Here is a tiny trained network, its code and every weight. The questions are about switching its units off for an input and a target symbol, where a switched-off unit gives its printed mean instead of its output.

import numpy as np


def w(rows, s, z=0):
    codes = np.array(rows[::2]) - 128.0
    scale = np.full(codes.shape[1], s)
    scale[-1] = z or s
    return codes * scale


def norm(h):
    return h / np.sqrt((h * h).mean(-1, keepdims=True) + 1e-5)


def f(y):
    return np.maximum(y, 0)


def softmax(a):
    e = np.exp(a - a.max(-1, keepdims=True))
    return e / e.sum(-1, keepdims=True)


def log_softmax(a):
    a = a - a.max(-1, keepdims=True)
    return a - np.log(np.exp(a).sum(-1, keepdims=True))


def net(x, mask):
    ids = ['ΔΛΞΠβγεζηψ'.index(c) for c in x.split()]
    T = len(ids)
    res = E[ids] + P[:T]
    u = 0
    for l in range(2):
        q, k, v = (norm(res) @ M[l].T for M in (Q, K, V))
        z = softmax(np.where(np.tri(T) > 0, q @ k.T / 3**0.5, -1e9)) @ v
        res = res + np.where(mask[u], z, O[l][:, -1]) @ O[l][:, :-1]
        u += 1
        y = f(norm(res) @ A[l][:, :-1].T + A[l][:, -1])
        res = res + np.where(mask[u : u + 4], y, B[l][:, -1]) @ B[l][:, :-1]
        u += 4
    return log_softmax(norm(res)[-1] @ U[:, :-1].T + U[:, -1])


Q, K, V, O, A, B = {}, {}, {}, {}, {}, {}
E = w([
[137,94,169,136],'Δ',
[131,128,200,130],'Λ',
[200,138,63,119],'Ξ',
[251,86,134,186],'Π',
[120,60,156,184],'β',
[141,149,148,173],'γ',
[140,129,213,128],'ε',
[83,175,123,86],'ζ',
[144,140,99,150],'η',
[163,152,64,218],'ψ',
],0.022)
P = w([
[240,84,169,3],'0',
[172,93,169,86],'1',
[154,107,142,110],'2',
[161,118,128,125],'3',
[170,125,122,132],'4',
[176,130,117,140],'5',
[181,137,114,146],'6',
[190,141,110,150],'7',
[196,143,108,156],'8',
[202,144,106,158],'9',
[206,148,103,161],'10',
[208,152,101,164],'11',
[213,153,98,167],'12',
],0.0052)
Q[0] = w([
[77,9,79,86],'0.h1',
[160,90,165,159],'0.h1',
[108,143,250,133],'0.h1',
],0.014)
K[0] = w([
[87,10,119,66],'0.h1',
[177,108,96,216],'0.h1',
[245,108,255,195],'0.h1',
],0.0083)
V[0] = w([
[140,2,73,210],'0.h1',
[183,151,151,125],'0.h1',
[102,91,144,124],'0.h1',
],0.0083)
O[0] = w([
[39,80,124,66,48],'0.h1',
[38,147,139,195,252],'0.h1',
[138,152,1,97,52],'0.h1',
],0.0081,0.0031)
A[0] = w([
[227,87,188,141,141],'0.n1',
[117,209,205,179,148],'0.n2',
[154,3,63,254,2],'0.n3',
[111,246,85,108,123],'0.n4',
],0.0061,0.0044)
B[0] = w([
[138,142,132,15,207],'0.n1',
[81,94,84,3,253],'0.n2',
[6,11,184,205,165],'0.n3',
[78,9,200,194,170],'0.n4',
],0.0057,0.0063)
Q[1] = w([
[107,159,145,140],'1.h1',
[194,183,118,8],'1.h1',
[160,63,88,254],'1.h1',
],0.0097)
K[1] = w([
[127,254,136,121],'1.h1',
[114,193,51,45],'1.h1',
[236,28,161,195],'1.h1',
],0.0079)
V[1] = w([
[76,180,138,206],'1.h1',
[135,142,191,186],'1.h1',
[159,119,158,254],'1.h1',
],0.0082)
O[1] = w([
[165,180,117,255,172],'1.h1',
[154,107,21,149,253],'1.h1',
[148,133,139,55,150],'1.h1',
],0.0087,0.0029)
A[1] = w([
[76,145,91,113,1],'1.n1',
[6,127,83,110,46],'1.n2',
[121,77,93,76,117],'1.n3',
[39,115,142,167,106],'1.n4',
],0.015,0.005)
B[1] = w([
[194,61,137,77,131],'1.n1',
[247,122,145,140,172],'1.n2',
[98,137,73,162,181],'1.n3',
[94,113,167,54,254],'1.n4',
],0.015,0.0051)
U = w([
[84,143,92,122,38],'Δ',
[94,98,116,153,40],'Λ',
[82,156,17,90,114],'Ξ',
[189,41,67,156,168],'Π',
[91,73,129,159,59],'β',
[78,186,174,211,233],'γ',
[8,206,220,136,3],'ε',
[210,184,100,217,229],'ζ',
[126,123,201,56,181],'η',
[49,57,119,227,93],'ψ',
],0.015,0.0045)

Each question gives the input, a string of symbols that net reads in full, and the target symbol t.
The units are the heads (3 rows each of Q, K, V and O) and the neurons (one row each of A and B). Each row of codes is followed by its name. A weight is (code - 128) times the scale printed after its matrix; where a second scale follows, it is the last column's (O, A, B and U).
mask holds one flag per unit, layer by layer, with each layer's heads first. A switched-off unit (its flag False) gives its mean, the last column of its rows in O or B, instead of its output. The means were averaged over made-up inputs and are rounded, as every weight is.
A unit's drop is (log p(t) with every unit on - log p(t) with that unit switched off) / (log p(t) with every unit on - log p(t) with every unit switched off).
The circuit of an input: a set's keep is (log p(t) with only the set's units on - log p(t) with every unit switched off) / (log p(t) with every unit on - log p(t) with every unit switched off). Starting from all 10 units, units are removed one at a time, each time the one whose removal leaves the highest keep (on an exact tie, the one counted first), for as long as the keep stays at least 0.8.
units of the circuit, in order: the units of the circuit, biggest drop first
most important unit: the unit with the biggest drop
k most important neurons: the k neurons with the biggest drops, biggest first
k most important neurons of layer l: the k neurons of layer l with the biggest drops, biggest first
drop of u: that unit's drop, to one decimal
input β β Λ γ, target η: most important unit => 0.h1
input ζ ε Δ γ, target η: units of the circuit, in order => 0.n2, 1.n4
input β Ξ Π ε γ γ Λ γ ψ γ Δ, target ψ: units of the circuit, in order => 1.n3, 0.h1
input ψ ψ γ Δ, target ψ: 3 most important neurons of layer 1 => 1.n3, 1.n4, 1.n2
input γ γ γ γ Ξ Π η γ η ε γ ψ, target Π: units of the circuit, in order => 1.h1, 0.h1, 0.n3, 1.n2
input ε η ζ, target η: units of the circuit, in order => 1.n4, 1.h1, 1.n2
input ε Ξ γ ζ β ζ γ Δ ζ ζ, target ζ: units of the circuit, in order => 0.h1, 1.n4
input ζ γ γ, target ε: 3 most important neurons => 0.n2, 1.n2, 0.n1
input ζ ε γ ψ ψ ψ Λ ψ γ β γ γ ζ, target ε: 3 most important neurons => 0.n1, 0.n2, 0.n3
input Δ β ζ Ξ ζ ζ, target γ: 2 most important neurons => 0.n1, 1.n4
input γ β ε Λ γ ζ γ Ξ Ξ Ξ Λ, target ε: 3 most important neurons of layer 0 => 0.n3, 0.n2, 0.n4
input Π γ Ξ ψ ψ, target Π: 3 most important neurons => 1.n2, 1.n3, 0.n4
input γ ε ζ ζ Ξ ζ ψ γ, target ε: units of the circuit, in order => 0.n2, 1.n2
input γ Ξ Ξ γ ε γ Ξ γ ψ ζ ζ, target ε: units of the circuit, in order => 1.h1
input γ ζ Π γ γ γ, target ζ: 2 most important neurons of layer 0 => 0.n3, 0.n1
input ε ε γ ψ, target ψ: 3 most important neurons of layer 0 => 0.n3, 0.n2, 0.n1
input γ β β ψ ζ Π γ ζ ψ ζ, target γ: 3 most important neurons => 0.n1, 0.n2, 1.n2
input γ ψ η, target η: 2 most important neurons => 1.n4, 0.n2
input ε ε ε Ξ, target Ξ: 2 most important neurons => 1.n3, 1.n2
input γ ψ γ ζ γ γ ε γ γ Λ ζ γ Λ, target ε: most important neuron of layer 1 => 1.n2
input γ γ η γ γ Ξ γ, target ζ: 2 most important neurons of layer 0 => 0.n3, 0.n4
input γ ζ Δ Ξ β γ Δ γ β ε ζ Ξ, target ζ: drop of 0.h1 => 0.5
